Here is a tiny trained network, its code and every weight. The questions are about switching its units off for an input and a target symbol, where a switched-off unit gives its printed mean instead of its output.

import numpy as np


def w(rows, s, z=0):
    codes = np.array(rows[::2]) - 128.0
    scale = np.full(codes.shape[1], s)
    scale[-1] = z or s
    return codes * scale


def norm(h):
    return h / np.sqrt((h * h).mean(-1, keepdims=True) + 1e-5)


def f(y):
    return y / 2 * (1 + np.tanh(0.7978845608 * (y + 0.044715 * y**3)))


def softmax(a):
    e = np.exp(a - a.max(-1, keepdims=True))
    return e / e.sum(-1, keepdims=True)


def log_softmax(a):
    a = a - a.max(-1, keepdims=True)
    return a - np.log(np.exp(a).sum(-1, keepdims=True))


def net(x, mask):
    ids = ['ΞΩαβγεζημπστ'.index(c) for c in x.split()]
    T = len(ids)
    res = E[ids] + P[:T]
    q, k, v = (norm(res) @ M[0].T for M in (Q, K, V))
    z = softmax(np.where(np.tri(T) > 0, q @ k.T / 2**0.5, -1e9)) @ v
    res = res + np.where(mask[0], z, O[0][:, -1]) @ O[0][:, :-1]
    y = f(norm(res) @ A[0][:, :-1].T + A[0][:, -1])
    res = res + np.where(mask[1:9], y, B[0][:, -1]) @ B[0][:, :-1]
    return log_softmax(norm(res)[-1] @ U[:, :-1].T + U[:, -1])


Q, K, V, O, A, B = {}, {}, {}, {}, {}, {}
E = w([
[113,89,226,159,69],'Ξ',
[140,68,61,123,59],'Ω',
[110,79,131,107,36],'α',
[104,60,81,58,48],'β',
[116,63,110,50,122],'γ',
[145,49,237,176,105],'ε',
[47,62,96,121,148],'ζ',
[51,216,117,203,27],'η',
[114,82,86,157,86],'μ',
[188,92,222,159,40],'π',
[206,45,40,1,17],'σ',
[41,70,166,66,157],'τ',
],0.0098)
P = w([
[151,232,191,178,119],'0',
[126,10,98,122,176],'1',
[135,12,114,142,193],'2',
[109,32,107,173,226],'3',
[90,39,69,164,239],'4',
[116,32,88,163,210],'5',
[72,36,84,175,253],'6',
[106,52,96,193,219],'7',
],0.0066)
Q[0] = w([
[79,56,151,118,111],'head 0',
[57,2,127,189,83],'head 0',
],0.0087)
K[0] = w([
[148,184,117,172,113],'head 0',
[68,246,132,108,73],'head 0',
],0.013)
V[0] = w([
[141,149,48,195,74],'head 0',
[8,144,157,171,139],'head 0',
],0.016)
O[0] = w([
[153,216,11,255,161,245],'head 0',
[220,193,146,93,200,252],'head 0',
],0.012,0.011)
A[0] = w([
[206,151,41,183,185,206],'neuron 0',
[124,188,149,156,156,122],'neuron 1',
[76,17,149,113,50,203],'neuron 2',
[91,178,137,66,163,163],'neuron 3',
[24,233,124,152,73,177],'neuron 4',
[239,126,204,46,246,253],'neuron 5',
[166,187,101,123,175,62],'neuron 6',
[107,44,93,228,143,184],'neuron 7',
],0.011,0.0035)
B[0] = w([
[81,219,172,12,172,250],'neuron 0',
[197,28,32,154,159,156],'neuron 1',
[108,238,242,255,227,156],'neuron 2',
[125,110,57,210,91,133],'neuron 3',
[140,57,125,78,42,140],'neuron 4',
[147,72,31,182,86,197],'neuron 5',
[96,46,237,165,237,179],'neuron 6',
[159,140,131,49,9,160],'neuron 7',
],0.0077,0.019)
U = w([
[164,51,174,27,131,141],'Ξ',
[47,105,221,93,168,222],'Ω',
[122,211,101,139,132,51],'α',
[88,169,195,183,118,253],'β',
[190,111,136,113,153,120],'γ',
[44,118,107,208,61,172],'ε',
[68,187,109,31,47,77],'ζ',
[169,53,69,156,95,153],'η',
[138,54,170,227,148,60],'μ',
[69,178,31,166,61,100],'π',
[105,145,117,130,189,78],'σ',
[132,187,122,2,117,133],'τ',
],0.014,0.0034)

Each question gives the input, a string of symbols that net reads in full, and the target symbol t.
The units are the heads (2 rows each of Q, K, V and O) and the neurons (one row each of A and B). Each row of codes is followed by its name. A weight is (code - 128) times the scale printed after its matrix; where a second scale follows, it is the last column's (O, A, B and U).
mask holds one flag per unit, heads first, then neurons. A switched-off unit (its flag False) gives its mean, the last column of its rows in O or B, instead of its output. The means were averaged over made-up inputs and are rounded, as every weight is.
A unit's drop is (log p(t) with every unit on - log p(t) with that unit switched off) / (log p(t) with every unit on - log p(t) with every unit switched off).
The circuit of an input: a set's keep is (log p(t) with only the set's units on - log p(t) with every unit switched off) / (log p(t) with every unit on - log p(t) with every unit switched off). Starting from all 9 units, units are removed one at a time, each time the one whose removal leaves the highest keep (on an exact tie, the one counted first), for as long as the keep stays at least 0.8.
units of the circuit, in order: the units of the circuit, biggest drop first
k most important neurons: the k neurons with the biggest drops, biggest first
drop when u is switched off: that unit's drop, to one decimal
input Ξ Ξ Ω ζ τ, target η: units of the circuit, in order	head 0; neuron 5; neuron 0
input γ μ Ξ Ω σ σ Ξ, target Ω: units of the circuit, in order	head 0
input α β π γ τ, target τ: units of the circuit, in order	head 0; neuron 7; neuron 2
input α η Ω σ π α, target τ: 3 most important neurons	neuron 0; neuron 2; neuron 5
input ε τ π, target μ: units of the circuit, in order	head 0; neuron 0; neuron 2; neuron 5
input β α ε σ, target ζ: units of the circuit, in order	head 0; neuron 7
input β γ ε Ξ τ, target ζ: units of the circuit, in order	head 0; neuron 7
input π σ α π, target β: units of the circuit, in order	head 0; neuron 2; neuron 6
input γ Ω μ β Ω Ω σ, target Ω: units of the circuit, in order	head 0; neuron 2
input Ξ γ π, target η: 3 most important neurons	neuron 5; neuron 0; neuron 6
input ε μ Ξ ζ μ, target μ: units of the circuit, in order	head 0; neuron 0; neuron 2
input π τ ζ Ω σ, target β: 3 most important neurons	neuron 2; neuron 0; neuron 5
input π μ Ω Ω ε μ τ, target β: 4 most important neurons	neuron 2; neuron 0; neuron 6; neuron 5
input β Ω π β, target ζ: 2 most important neurons	neuron 7; neuron 5
input ε ε β Ξ μ β Ω Ω, target μ: drop when neuron 2 is switched off	0.6
input Ω β π, target π: drop when neuron 4 is switched off	0.0
input ε Ξ τ, target μ: drop when head 0 is switched off	1.0
